Rows and roughly how far along a hidden order each lies, from 0 to 15:
In the rows, 100 means zero.
[112 114  86  97  97  89  66 113 121 100 132  98  82 100 103 104 108  89
  98  93  96 108  47 123 103 120 101  94  92 171 116  84 103  84 107  72
 104  96 103 110 130]  10
[129 130  97 105  85  74  29 120 132 104 151 105  74  94 102 100 135  75
 111  91  88  90   0 147 107 120 120  80  87 200 126  97 103  58 108  56
 111  87  93 128 132]  4
[106 109  87  87  70  83 124 112  92 123  88 102  86  89  93 102 129  88
 107  90  80  98  86  73  78 120  89  78 102 124 111 110  96  99 109  88
 100  82  92 109 118]  4
[115 113  82  94  87  87  83 104 113 110 108 100  77  98  98 106 118  92
 105  97  89 108  86 112  92 120  91  88  96 133 109  85 100  94 108  79
 100  91 103 108 137]  11
[118 107 105  96  94  85  65  85 122  99 108 102  63  94  97 103 112  88
 109 104  86 104  72 148  99 108 110  91  90 148 103 103  96  86  94  69
  99 110 106  94 140]  9
[101 101  94 100  98  93 120 119  91 110 111 102 110  88 100  99 107  91
 100  86  94  90  64  66  96 102  97  98 103 126 108 111  98 100 107  95
 103  87  96 104 104]  10
[114 109  89  95  96 100  58 105 135  91 126  93  97 114 106 103  98  96
  93 100 104 122  85 135 107 124  99  93  89 135 114  74 105  89 105  85
 101 107 103 114 134]  5
[100  94 106 100  93  89 121  94  86 110  87 106  91  90  95 100 109  97
 109 100  89  82  98  92  90  93 104  99 103 101  93 120  93 101  97  90
  99  95  99  89 106]  12
[111 108  83  90  95  97  69  98 129  96 113  95  78 111 103 106 100  94
  95 102  99 121  94 129  96 122  91  95  91 121 110  73 104  96 105  87
  98 102 106 107 141]  8
[126 121  97  86  76  72  51  97 135 103 124  97  58 101  99 102 125  78
 106  96  82 116  54 154  94 131 105  78  82 187 123 100  99  81 103  66
 100 104  99 104 152]  0
[ 98  95  98 103 102 101 118  97  87 107  91 104 100  94  96 102 101 103
 114 103  96  90 113  87  95  89  98 104 107  83  94 104  96 108  98  98
  99  95 102  97  93]  15
[110 107  80  89  95 104  73  91 125  94 106  91  75 119 103 108  98 104
  94 109 101 133 124 130  95 123  84  96  92  95 102  66 105 103 103  94
  97 114 110 105 147]  10
[104 109  83 100  94  89  85 105 107 110 107 102  86  99  99 105 115  96
 105  99  95  97  86 105  99 109  97  94 100 136 106  87 101  92 105  87
 102  91 101 109 116]  13
[ 86  85  97  97 115 116 108 101  96  83 103  91 122 113 106  98  70 111
  82 100 117 120 127  92 103 104  93 113  98  69  99  85 105 115 100 117
  96 115 106  94  87]  8

Part 2:
[102  96 104  77 104 100 131 109 100  89 104 106  91  99  99  97 110  76
  92  30  96 104 102  94  95  97 107 127 103 103 105  81  96  96 106 106
  96  96 107 104 105 104 110 111  75  98  98  93 113  97 118  95  98 115
 106 106 106 106 106  95  93  98 107]  12
[ 94  98  99 108 103  91 122 102 102  98 102  99  93  99 102  98 101  97
  98 111 102 102 101 100  99  98 101  91 102 100  97 100  99  97 102 104
 107  85  95 100  97 101 102 105 105 101 104 111 105 100  96 101  96  98
 100 104 106 100 103 100  97 102 109]  15
[102  98 101  80  99  88 144 104  97  91 108 102  86 103 101  88 108  72
  95  29  89 110 102  97  95  99 109 106 100 102 104  79  98  97  94 118
  92 103 109 103 106 103 109 110  75 102 100  85 101  91 117  95  97 110
 105  98 105 105 105  99  94 108  97]  0
[104  95 107  77 107  94 130 109  98  93 106 105  89  97  93  91 110  77
  94  23  97 106 104  94  94  96 109 124 102 108 102  84  99  95  87 113
  94  97 102 106 104 103 109 108  72 100 100  98 116  95 115  95  96 111
 104 106 105 103 106  96  92  99 107]  11
[105  99 100  74 100  96 129 105 102  90 109 102  92 105 116  98 117  79
  95  33  84 108 103  96  96  99 113 118 100 101 106  76  93  99 107 106
  95  99 112 104 103 103 110 113  77 100  98  88 106  96 118  96  93 110
 104 102 107 105 102  97  93 103 106]  10
[101 100  99 100 106 107 106 100 106  98 103 101  95  94 106 102  99 107
  97 118 105 101  99  97  98 100  99  92 100  96  97 108 100  96 103  97
 105  83  94  99 100  99 100 104  97 100 106 111 103 101 105 102  96 102
  97 102 100 100 100 100  99 102 104]  8
[107  98 100  75 104  96 122 109  98  92 105 106  92 105 100  89 108  73
  95  27  92 104 102  96  97 102 108 121 100 106 108  67  97 101 106 106
  88 113 114 103 107 104 108 108  78  99  95  82 100  92 115  95 100 112
 105  95 102 107 104  95  95 101 101]  7
[105  97 107  76 101  89 133 110 100  93 109 100  87  96 117  91 107  83
  96  42  87 111 105  96  97  97 115 124 100 103 100  82  99  95  83 125
  95  92 105 106 102 101 109 110  75 102 101  97 115  95 124  97  90 111
 105 106 110 104 103  99  92 104 105]  8
[ 96  99 101  96 102 105 109 103 106 102 103  97  93  91 110 102  97  98
  98 103 103 102  98  99  98 101 105 102 100  96  96 103 101  97  98 106
 105  84  95 101 102  99 103 104 102 101 105 108 107  99 101 101  99 104
  99 102 103 102  98  98  98 101 103]  5
[ 95  97  99 103 101  98 118 105 103  98 103  97  93  98 105 104  99  97
  99 102  98 104  99  99 101  99  98  99  99  99  95 105 101  98  99 101
 103  90  96 100  97 100 105 100 104 102 103 107 109  97  96 102  99 105
 100 103 108 101 100  99  96 100 104]  5

Next part:
[158  94  75  98  96  95 107 111  92  89 106  97  35  97  86 101 118  96
  92  52  84  91  88 105 182 103  87  81 111  88 117  67  88 112  97 120
 112  46  93 161 176  99  91  73 144 109 120 114  73  93  54 101  64 111
 123  88 132 141  97 103 105  96 109  89 110  91 127 107  89  94  99  89]  15
[131  98  88 100  99 110  96 107  92  89 107 101  54  97  84  93 118  98
  94  87 100  90 113  88 113  98 104 102 111 104 131  92  99  89 100 114
 117 114  92 107 121 108  98  69 143 112 117 103  94 102  95  97  81 109
 114  99  88 105  87 133  95  95 114 100  95  94 104 107  88  98 103 105]  6
[125  96  83  99 101 106  95 105  95  94 103  99  56 104  85  95 120  99
 100  69  94  92 111  99 123 108 103 103 111 100 121  88  98  93  92 115
 113 104  88 111 121  96 100  73 131 114 126  97  97  99  86 100  81 108
 108 100  95 113  94 128  96  96 110 104  96  89 100 100  92  98 105 104]  9
[139  99  86 101  99 104  97 107  93  88 103 100  54  97  84  91 117  92
  91  75  82  87 117  96 132  98 100 106 105  89 128  77  92  96 103 114
 113  96  77 129 149 100  95  64 115 114 137  95  96  99  83  98  75 110
 135  94  88 125  96 109  94  95 110  99 101  85 116 102  89  95 107  98]  13
[125  95  87 101 100 103  96 104  97  94 100 101  60 107  83  90 113  99
  99  73  86  91 107 102 114  99 103 107 107  93 116  80  94 100  95 111
 108 106  77 114 130  92  97  68 116 115 116  89  99  97  84 100  77 107
 118 102  89 128  97 114  96  98 111 105 101  90  97  93  93  93 105  97]  12
[121  94  91 101 100  97 100 104 100  93  99 102  66 109  85  93 108  98
  98  69  82  91 102 105 124 101 101 102 106  89 112  75  91 108  98 112
 103  86  77 128 145  91  93  76 115 116 139  92  96  94  75 102  73 107
 119 105  94 142 101 107 100  99 108 103 107  92 101  92  92  91 103  91]  14
[115  96  92 103 101 101  97 104 101  88  97 102  71 108  81  88 107  94
  95  76  77  88 114 103 117  96 106 104 101  85 121  76  92 104 104 111
 104  92  70 117 132  92  93  72 107 119 149  86 105  96  85 100  74 107
 133 106  87 135 101 115  94  97 107 108 103  91 100  91  93  91 107  92]  14
[127 101 106 104 101 112  94 101  83  88 111 105  50  86  89  84 108  97
  86  83  98  86 124  88 118  80 104 120 111 105 124  78  93  86 113 111
 112 115  80  93 106 114  99  77 156 117 143 103 101  99 112  92  75 106
 131  98  76 100  78 142  98  95 109  93 100  87 101 102  88  91 102 101]  1
[116  96 126 103 111 114  95  88  75  94 107 104  73  83 108  66 108 108
  91  71  97  91 116 101 109  79  97 128 125 110 106  83  92  86 115 108
 104 107  80  81  87  97 110 108 155 119 142  94 109  90 107  90  81  96
 115 106  50  99  79 176 103  94  97  81 104  78  76  86 102  89 104  99]  0
[118  97  82  99 101 107  94 105  97  90 102 100  56 100  80  91 122  97
  98  89  91  90 114  97 103 105 109 111 108 100 126  82 101  86  93 114
 117 122  83 107 121  99 101  67 125 116 129  94 100 102  94  99  85 108
 109 101  85 108  93 135  91  96 112 108  91  89 100 101  92  98 110 106]  8
[115  95  89 103 100  95 100 104 103  86  99 104  71 109  82  88 106  92
  93  74  74  88 114 105 121  93 105 111 100  77 122  57  89 108 105 108
 102  88  64 124 134  93  88  75 108 119 151  87 104  97  78 102  65 109
 138 108  91 149 104 104  95  98 108 108 110  92 106  87  90  81 107  85]  15
